Below is a small trained network, with its code and all its weights. Each question gives an input and a target symbol and asks what happens when units are switched off, that is, made to give their printed mean instead of their output.

import numpy as np


def w(rows, s, z=0):
    codes = np.array(rows[::2]) - 128.0
    scale = np.full(codes.shape[1], s)
    scale[-1] = z or s
    return codes * scale


def norm(h):
    return h / np.sqrt((h * h).mean(-1, keepdims=True) + 1e-5)


def f(y):
    return y / 2 * (1 + np.tanh(0.7978845608 * (y + 0.044715 * y**3)))


def softmax(a):
    e = np.exp(a - a.max(-1, keepdims=True))
    return e / e.sum(-1, keepdims=True)


def log_softmax(a):
    a = a - a.max(-1, keepdims=True)
    return a - np.log(np.exp(a).sum(-1, keepdims=True))


def net(x, mask):
    ids = ['αγδεζλμξπστφψω'.index(c) for c in x.split()]
    T = len(ids)
    res = E[ids] + P[:T]
    r = norm(res)
    for j in range(3):
        rows = slice(2 * j, 2 * j + 2)
        q, k, v = (r @ M[0][rows].T for M in (Q, K, V))
        z = softmax(np.where(np.tri(T) > 0, q @ k.T / 2**0.5, -1e9)) @ v
        o = O[0][rows]
        res = res + np.where(mask[j], z, o[:, -1]) @ o[:, :-1]
    y = f(norm(res) @ A[0][:, :-1].T + A[0][:, -1])
    res = res + np.where(mask[3:7], y, B[0][:, -1]) @ B[0][:, :-1]
    return log_softmax(norm(res)[-1] @ U[:, :-1].T + U[:, -1])


Q, K, V, O, A, B = {}, {}, {}, {}, {}, {}
E = w([
[165,123,118,53,42,107],'α',
[107,113,147,166,123,156],'γ',
[95,162,24,133,187,126],'δ',
[105,111,129,152,133,168],'ε',
[123,96,111,128,150,161],'ζ',
[117,78,135,124,120,162],'λ',
[253,111,88,56,177,208],'μ',
[104,144,219,92,116,122],'ξ',
[138,64,170,72,130,159],'π',
[150,119,203,106,179,97],'σ',
[226,142,170,184,131,67],'τ',
[97,138,195,63,104,89],'φ',
[62,60,127,120,147,85],'ψ',
[143,122,109,161,118,84],'ω',
],0.021)
P = w([
[118,187,139,177,213,3],'0',
[160,212,101,82,42,133],'1',
[185,185,83,90,54,140],'2',
[165,143,83,122,88,140],'3',
[180,106,89,134,119,137],'4',
[189,88,79,142,138,128],'5',
[184,66,93,137,143,135],'6',
],0.0059)
Q[0] = w([
[128,152,157,127,124,10],'H1',
[204,55,156,130,88,154],'H1',
[164,135,131,88,111,166],'H2',
[101,87,136,126,112,58],'H2',
[166,47,151,172,124,105],'H3',
[181,90,138,131,62,197],'H3',
],0.013)
K[0] = w([
[151,200,67,254,42,56],'H1',
[185,32,234,202,134,136],'H1',
[123,230,218,74,144,97],'H2',
[119,153,116,234,52,100],'H2',
[193,9,88,154,87,103],'H3',
[115,37,72,216,97,84],'H3',
],0.0079)
V[0] = w([
[194,80,149,105,116,115],'H1',
[150,95,153,11,198,158],'H1',
[85,97,81,111,133,105],'H2',
[115,104,141,151,96,60],'H2',
[193,153,117,156,114,158],'H3',
[196,117,85,145,71,51],'H3',
],0.012)
O[0] = w([
[75,153,112,123,54,209,226],'H1',
[203,159,97,123,74,89,150],'H1',
[81,178,8,58,155,129,73],'H2',
[138,156,83,203,75,161,237],'H2',
[165,53,103,117,178,116,24],'H3',
[171,219,107,123,218,239,2],'H3',
],0.011,0.002)
A[0] = w([
[17,116,89,161,10,188,15],'N1',
[96,152,186,50,177,213,211],'N2',
[111,125,154,255,153,152,9],'N3',
[142,107,181,131,76,100,250],'N4',
],0.0095,0.0021)
B[0] = w([
[160,100,181,87,157,178,254],'N1',
[98,7,60,149,172,173,175],'N2',
[191,223,167,119,42,136,166],'N3',
[110,114,40,170,224,131,241],'N4',
],0.012,0.0064)
U = w([
[109,183,63,158,205,225,114],'α',
[67,22,209,113,182,74,144],'γ',
[119,100,29,85,214,50,163],'δ',
[184,51,138,63,181,61,186],'ε',
[154,179,218,62,83,195,126],'ζ',
[143,93,111,114,11,89,85],'λ',
[214,159,194,181,151,153,67],'μ',
[81,113,238,241,46,104,114],'ξ',
[167,98,153,154,103,140,73],'π',
[212,119,128,187,146,56,254],'σ',
[169,39,118,185,77,162,73],'τ',
[100,185,184,70,90,69,156],'φ',
[15,134,69,80,80,120,185],'ψ',
[77,48,175,58,122,193,68],'ω',
],0.011,0.0039)

Each question gives the input, a string of symbols that net reads in full, and the target symbol t.
The units are the heads (2 rows each of Q, K, V and O) and the neurons (one row each of A and B). Each row of codes is followed by its name. A weight is (code - 128) times the scale printed after its matrix; where a second scale follows, it is the last column's (O, A, B and U).
mask holds one flag per unit, heads first, then neurons. A switched-off unit (its flag False) gives its mean, the last column of its rows in O or B, instead of its output. The means were averaged over made-up inputs and are rounded, as every weight is.
A unit's drop is (log p(t) with every unit on - log p(t) with that unit switched off) / (log p(t) with every unit on - log p(t) with every unit switched off).
most important unit: the unit with the biggest drop
k most important neurons: the k neurons with the biggest drops, biggest first
which heads matter: for each layer, one digit per head in row order, 1 if its drop is at least 0.15 and else 0, layers parted by /
input ψ α ε ω τ, target α: most important unit -> H3
input δ γ γ γ γ, target γ: which heads matter -> 111
input γ γ γ, target ξ: which heads matter -> 110
input γ ξ ζ γ γ ζ, target δ: 2 most important neurons -> [N1 N3]
input ζ ψ ω ψ, target ω: 3 most important neurons -> [N4 N1 N2]
input γ τ σ ε π, target τ: which heads matter -> 110
input α α ψ, target α: which heads matter -> 001
input α ξ ε ω λ, target α: which heads matter -> 001
input ε μ ε γ γ, target γ: which heads matter -> 011
input λ ψ ξ, target ξ: which heads matter -> 111
input μ γ ψ φ, target γ: which heads matter -> 100
input ψ γ ε, target ζ: which heads matter -> 001
input π ξ φ ψ δ φ, target δ: 3 most important neurons -> [N4 N1 N3]
input λ δ γ, target ω: which heads matter -> 011
input φ δ ψ, target δ: which heads matter -> 110
input ζ γ ω, target α: which heads matter -> 101
input ψ γ ζ, target ζ: most important unit -> N4
input γ ψ ψ λ, target ζ: 3 most important neurons -> [N1 N4 N2]
input ε ζ δ γ, target δ: 2 most important neurons -> [N1 N4]
input π δ ε, target λ: most important unit -> H1
input ψ λ ψ τ, target ζ: 2 most important neurons -> [N4 N3]
input ψ γ γ γ λ ε, target ω: 2 most important neurons -> [N1 N3]
input π ψ λ, target ζ: 2 most important neurons -> [N1 N2]
